Below are the code and all the weights of a small trained network. Each question names an input and a target symbol and asks about switching units off, where a switched-off unit gives its printed mean instead of its output.

import numpy as np


def w(rows, s, z=0):
    codes = np.array(rows[::2]) - 128.0
    scale = np.full(codes.shape[1], s)
    scale[-1] = z or s
    return codes * scale


def norm(h):
    return h / np.sqrt((h * h).mean(-1, keepdims=True) + 1e-5)


def f(y):
    return np.maximum(y, 0)


def softmax(a):
    e = np.exp(a - a.max(-1, keepdims=True))
    return e / e.sum(-1, keepdims=True)


def log_softmax(a):
    a = a - a.max(-1, keepdims=True)
    return a - np.log(np.exp(a).sum(-1, keepdims=True))


def net(x, mask):
    ids = ['αγζμτφω'.index(c) for c in x.split()]
    T = len(ids)
    res = E[ids] + P[:T]
    q, k, v = (norm(res) @ M[0].T for M in (Q, K, V))
    z = softmax(np.where(np.tri(T) > 0, q @ k.T / 3**0.5, -1e9)) @ v
    res = res + np.where(mask[0], z, O[0][:, -1]) @ O[0][:, :-1]
    y = f(norm(res) @ A[0][:, :-1].T + A[0][:, -1])
    res = res + np.where(mask[1:9], y, B[0][:, -1]) @ B[0][:, :-1]
    return log_softmax(norm(res)[-1] @ U[:, :-1].T + U[:, -1])


Q, K, V, O, A, B = {}, {}, {}, {}, {}, {}
E = w([
[156,134,255,128,40,137],'α',
[125,122,180,175,125,134],'γ',
[94,108,108,112,186,181],'ζ',
[142,64,118,137,84,162],'μ',
[139,74,135,143,147,85],'τ',
[45,126,131,89,80,127],'φ',
[107,156,152,116,161,73],'ω',
],0.025)
P = w([
[86,135,194,64,121,184],'0',
[2,85,169,80,100,183],'1',
[107,99,145,10,158,131],'2',
[99,87,132,223,124,151],'3',
[136,116,138,36,156,125],'4',
[74,120,107,179,144,145],'5',
[189,146,108,54,177,136],'6',
[154,139,70,185,181,130],'7',
[97,95,135,73,136,76],'8',
[77,111,97,147,151,95],'9',
],0.0077)
Q[0] = w([
[209,225,147,82,118,76],'h0',
[221,115,119,116,14,147],'h0',
[97,81,254,54,127,62],'h0',
],0.0078)
K[0] = w([
[106,163,154,81,136,77],'h0',
[120,71,188,82,57,160],'h0',
[251,198,122,93,152,137],'h0',
],0.012)
V[0] = w([
[165,8,66,220,104,124],'h0',
[62,131,9,15,172,72],'h0',
[99,146,135,42,2,75],'h0',
],0.0077)
O[0] = w([
[108,112,253,20,100,44,81],'h0',
[59,229,157,150,179,199,2],'h0',
[147,242,129,174,103,10,162],'h0',
],0.0059,0.0073)
A[0] = w([
[134,1,90,148,52,132,53],'n0',
[170,137,156,131,150,131,92],'n1',
[113,183,85,147,172,125,32],'n2',
[82,84,73,116,164,160,154],'n3',
[61,162,135,99,240,91,254],'n4',
[177,123,151,120,199,87,40],'n5',
[69,90,95,203,61,127,253],'n6',
[112,131,193,112,120,53,65],'n7',
],0.011,0.0032)
B[0] = w([
[144,185,143,45,185,125,255],'n0',
[40,71,113,151,127,118,142],'n1',
[165,153,195,28,92,3,155],'n2',
[235,35,153,229,75,214,172],'n3',
[171,238,167,128,132,171,210],'n4',
[30,111,58,206,130,121,146],'n5',
[131,128,14,131,169,101,219],'n6',
[76,131,119,211,86,153,195],'n7',
],0.0075,0.0095)
U = w([
[170,108,133,143,56,97,151],'α',
[185,133,33,173,126,141,8],'γ',
[182,98,118,111,149,219,104],'ζ',
[200,93,97,7,159,112,101],'μ',
[163,124,27,125,141,65,74],'τ',
[92,115,149,98,155,118,49],'φ',
[147,205,107,101,182,102,251],'ω',
],0.011,0.0028)

Each question gives the input, a string of symbols that net reads in full, and the target symbol t.
The units are the heads (3 rows each of Q, K, V and O) and the neurons (one row each of A and B). Each row of codes is followed by its name. A weight is (code - 128) times the scale printed after its matrix; where a second scale follows, it is the last column's (O, A, B and U).
mask holds one flag per unit, heads first, then neurons. A switched-off unit (its flag False) gives its mean, the last column of its rows in O or B, instead of its output. The means were averaged over made-up inputs and are rounded, as every weight is.
A unit's drop is (log p(t) with every unit on - log p(t) with that unit switched off) / (log p(t) with every unit on - log p(t) with every unit switched off).
The circuit of an input: a set's keep is (log p(t) with only the set's units on - log p(t) with every unit switched off) / (log p(t) with every unit on - log p(t) with every unit switched off). Starting from all 9 units, units are removed one at a time, each time the one whose removal leaves the highest keep (on an exact tie, the one counted first), for as long as the keep stays at least 0.8.
units of the circuit, in order: the units of the circuit, biggest drop first
most important unit: the unit with the biggest drop
k most important neurons: the k neurons with the biggest drops, biggest first
drop when u is switched off: that unit's drop, to one decimal
input ζ α α ω α γ γ, target τ: 4 most important neurons -> [n5 n4 n3 n1]
input τ φ γ, target φ: units of the circuit, in order -> [n3 h0 n7 n5]
input γ α γ ζ γ τ ω ζ γ, target γ: units of the circuit, in order -> [n0 h0 n6]
input γ ζ γ α φ ω α φ, target γ: most important unit -> n3
input ω τ γ μ ζ ω γ, target ζ: 3 most important neurons -> [n6 n7 n2]
input τ ω τ, target φ: units of the circuit, in order -> [h0 n5]
input ω φ γ γ γ ζ τ α γ, target φ: units of the circuit, in order -> [h0 n3]
input γ γ γ φ, target μ: 2 most important neurons -> [n0 n7]
input ω μ γ, target γ: units of the circuit, in order -> [h0 n0]
input ω ω τ, target γ: 3 most important neurons -> [n3 n5 n0]
input τ γ α γ α φ, target μ: 2 most important neurons -> [n0 n5]
input α ω α α γ γ, target τ: 2 most important neurons -> [n6 n4]
input γ φ α γ α α α γ μ, target μ: drop when n0 is switched off -> 0.5
input ζ ζ φ, target ζ: drop when n3 is switched off -> 0.3
input φ γ γ τ, target μ: drop when n7 is switched off -> -0.1
input ω α ζ, target ζ: units of the circuit, in order -> [n3]
